Below is a small trained network, with its code and all its weights. Each question gives an input and a class and asks what happens when units are switched off, that is, made to give their printed mean instead of their output.

import numpy as np


def w(rows, s, z=0):
    codes = np.array(rows[::2]) - 128.0
    scale = np.full(codes.shape[1], s)
    scale[-1] = z or s
    return codes * scale


def norm(h):
    return h / np.sqrt((h * h).mean(-1, keepdims=True) + 1e-5)


def f(y):
    return y / 2 * (1 + np.tanh(0.7978845608 * (y + 0.044715 * y**3)))


def log_softmax(a):
    a = a - a.max(-1, keepdims=True)
    return a - np.log(np.exp(a).sum(-1, keepdims=True))


def net(x, mask):
    res = np.array(x, float).reshape(1, 5) / 4 @ E
    u = 0
    for l in range(4):
        y = f(norm(res) @ A[l][:, :-1].T + A[l][:, -1])
        res = res + np.where(mask[u : u + 5], y, B[l][:, -1]) @ B[l][:, :-1]
        u += 5
    return log_softmax(norm(res)[-1] @ U[:, :-1].T + U[:, -1])


A, B = {}, {}
E = w([
[105,78,121,125,215,140,106,185,243,106,174,112],'x0',
[112,242,80,122,123,165,184,193,175,251,136,207],'x1',
[85,81,232,132,114,165,129,232,89,172,107,105],'x2',
[125,138,83,176,142,193,127,147,109,80,64,139],'x3',
[118,58,144,117,79,104,209,150,158,65,127,255],'x4',
],0.0043)
A[0] = w([
[151,155,113,136,25,95,107,125,35,147,72,153,7],'L0N1',
[121,100,174,75,86,2,151,93,139,223,233,110,14],'L0N2',
[91,65,125,112,69,94,218,137,152,81,110,192,68],'L0N3',
[200,163,29,95,138,91,108,66,164,76,144,154,8],'L0N4',
[117,130,49,227,155,202,124,175,84,68,29,152,6],'L0N5',
],0.0047,0.0024)
B[0] = w([
[122,59,111,100,159,177,221,58,136,168,172,85,213],'L0N1',
[156,228,172,50,171,229,132,100,164,27,51,116,215],'L0N2',
[220,161,120,157,243,130,66,129,50,162,166,214,251],'L0N3',
[38,174,167,184,188,58,194,134,104,134,84,102,228],'L0N4',
[159,232,225,1,147,177,122,91,189,60,142,106,205],'L0N5',
],0.006,0.0025)
A[1] = w([
[167,158,79,146,143,145,8,123,99,185,124,44,3],'L1N1',
[114,37,163,152,123,126,90,115,93,42,173,90,95],'L1N2',
[101,174,131,113,149,137,110,104,131,175,107,2,91],'L1N3',
[84,191,75,126,118,172,178,186,146,183,174,168,98],'L1N4',
[109,100,117,131,162,145,90,191,215,90,131,133,46],'L1N5',
],0.0043,0.0031)
B[1] = w([
[139,111,147,146,174,110,86,146,99,132,197,233,160],'L1N1',
[143,173,47,80,92,111,119,153,142,171,63,147,218],'L1N2',
[168,132,114,121,185,129,140,142,83,110,144,253,255],'L1N3',
[170,100,91,84,83,71,73,112,149,138,41,118,236],'L1N4',
[143,102,129,119,97,173,205,30,106,166,153,121,148],'L1N5',
],0.0065,0.0025)
A[2] = w([
[149,138,88,76,234,111,172,120,95,173,45,124,253],'L2N1',
[120,97,114,140,202,153,113,163,254,99,176,107,95],'L2N2',
[91,72,77,129,190,115,113,180,211,127,172,115,106],'L2N3',
[106,89,239,119,110,181,134,245,74,162,92,108,99],'L2N4',
[148,43,134,130,134,71,59,94,72,25,105,70,108],'L2N5',
],0.0048,0.0035)
B[2] = w([
[64,22,186,159,63,157,88,194,165,98,169,68,254],'L2N1',
[175,172,145,90,62,171,192,40,9,150,83,92,147],'L2N2',
[120,90,133,141,55,138,183,54,18,150,117,146,142],'L2N3',
[53,211,12,187,202,20,184,6,192,45,159,107,167],'L2N4',
[116,191,64,60,61,114,130,239,191,253,59,170,167],'L2N5',
],0.0052,0.0077)
A[3] = w([
[147,59,149,185,194,124,64,168,81,122,194,222,155],'L3N1',
[79,202,69,249,138,6,177,69,168,73,143,82,3],'L3N2',
[158,54,115,133,42,194,222,36,36,171,153,72,50],'L3N3',
[132,148,83,150,43,137,105,212,240,234,111,143,50],'L3N4',
[113,181,111,145,191,164,15,137,63,204,169,4,34],'L3N5',
],0.0044,0.0038)
B[3] = w([
[149,134,117,170,118,142,94,172,99,132,182,130,248],'L3N1',
[59,120,120,167,183,58,157,151,163,117,164,101,223],'L3N2',
[140,95,105,167,118,174,177,90,102,200,126,105,218],'L3N3',
[148,73,87,64,103,75,83,161,86,82,46,85,251],'L3N4',
[192,89,115,126,134,93,217,111,130,80,125,254,191],'L3N5',
],0.0076,0.0028)
U = w([
[136,106,67,67,70,59,79,188,132,149,41,115,154],'0',
[187,106,130,175,165,110,116,163,82,114,196,247,143],'1',
[29,152,114,182,178,39,171,102,162,106,142,89,139],'2',
[137,89,125,142,96,186,195,49,84,187,126,90,140],'3',
[153,212,191,32,156,179,117,106,170,55,101,120,129],'4',
[93,109,196,163,115,165,40,192,146,121,174,38,137],'5',
[140,122,171,169,132,115,54,116,160,176,128,90,2],'6',
],0.012,0.0069)

Each question gives the input, the list of numbers given to net, and the class t.
The units are the neurons (one row each of A and B). Each row of codes is followed by its name. A weight is (code - 128) times the scale printed after its matrix; where a second scale follows, it is the last column's (A, B and U).
mask holds one flag per neuron, layer by layer. A switched-off neuron (its flag False) gives its mean, the last column of its row in B, instead of its output. The means were averaged over made-up inputs and are rounded, as every weight is.
A unit's drop is (log p(t) with every unit on - log p(t) with that unit switched off) / (log p(t) with every unit on - log p(t) with every unit switched off).
The circuit of an input: a set's keep is (log p(t) with only the set's units on - log p(t) with every unit switched off) / (log p(t) with every unit on - log p(t) with every unit switched off). Starting from the 12 units with the biggest drops (on a tie, the unit counted first), units are removed one at a time, each time the one whose removal leaves the highest keep (on an exact tie, the one counted first), for as long as the keep stays at least 0.8.
units of the circuit, in order: the units of the circuit, biggest drop first
top k neurons: the k neurons with the biggest drops, biggest first
top k neurons in layer l: the k neurons of layer l with the biggest drops, biggest first
drop when u is switched off: that unit's drop, to one decimal
input [3,-8,-7,-3,8], class 0: top 2 neurons	[L2N5 L1N3]
input [5,-5,8,1,2], class 2: units of the circuit, in order	[L2N4]
input [5,5,7,-7,1], class 2: top 2 neurons	[L2N4 L0N5]
input [7,-5,-3,-4,-3], class 3: units of the circuit, in order	[L2N2 L2N3]
input [5,-2,8,8,-6], class 2: top 3 neurons	[L2N4 L0N3 L0N2]
input [5,3,-5,3,-5], class 1: top 3 neurons	[L2N4 L1N3 L0N1]
input [3,6,-1,-2,5], class 0: top 2 neurons	[L1N4 L3N4]
input [-8,-7,4,5,-8], class 1: units of the circuit, in order	[L3N5 L1N1]
input [5,2,4,-7,-5], class 4: top 2 neurons	[L0N2 L0N3]
input [7,7,7,8,-7], class 4: units of the circuit, in order	[L0N5 L2N2 L3N5]
input [-8,-8,-7,-4,-8], class 0: top 4 neurons	[L2N5 L0N3 L2N4 L1N5]
input [-1,3,7,-6,-7], class 1: top 2 neurons	[L1N3 L1N1]
input [-7,-5,-8,-3,7], class 2: top 3 neurons	[L0N4 L1N3 L3N2]
input [6,-8,7,0,3], class 0: units of the circuit, in order	[L1N2]
input [3,6,5,2,-7], class 1: top 3 neurons in layer 1	[L1N1 L1N2 L1N3]
input [-8,6,-4,-6,5], class 3: top 2 neurons	[L0N1 L2N5]
input [2,3,-3,-1,-3], class 5: top 2 neurons in layer 2	[L2N5 L2N1]
input [-3,2,8,4,-6], class 2: top 2 neurons	[L2N4 L0N3]
input [3,-4,-4,-7,-6], class 4: top 2 neurons	[L0N2 L0N3]
input [0,5,-6,4,2], class 2: units of the circuit, in order	[L0N4]
input [3,5,-4,-4,-4], class 0: top 2 neurons	[L0N3 L2N4]
input [-2,-8,1,3,-6], class 0: drop when L0N2 is switched off	0.0
input [-4,-7,5,2,-3], class 0: drop when L2N5 is switched off	0.4
input [1,-1,5,6,2], class 4: drop when L0N5 is switched off	2.1
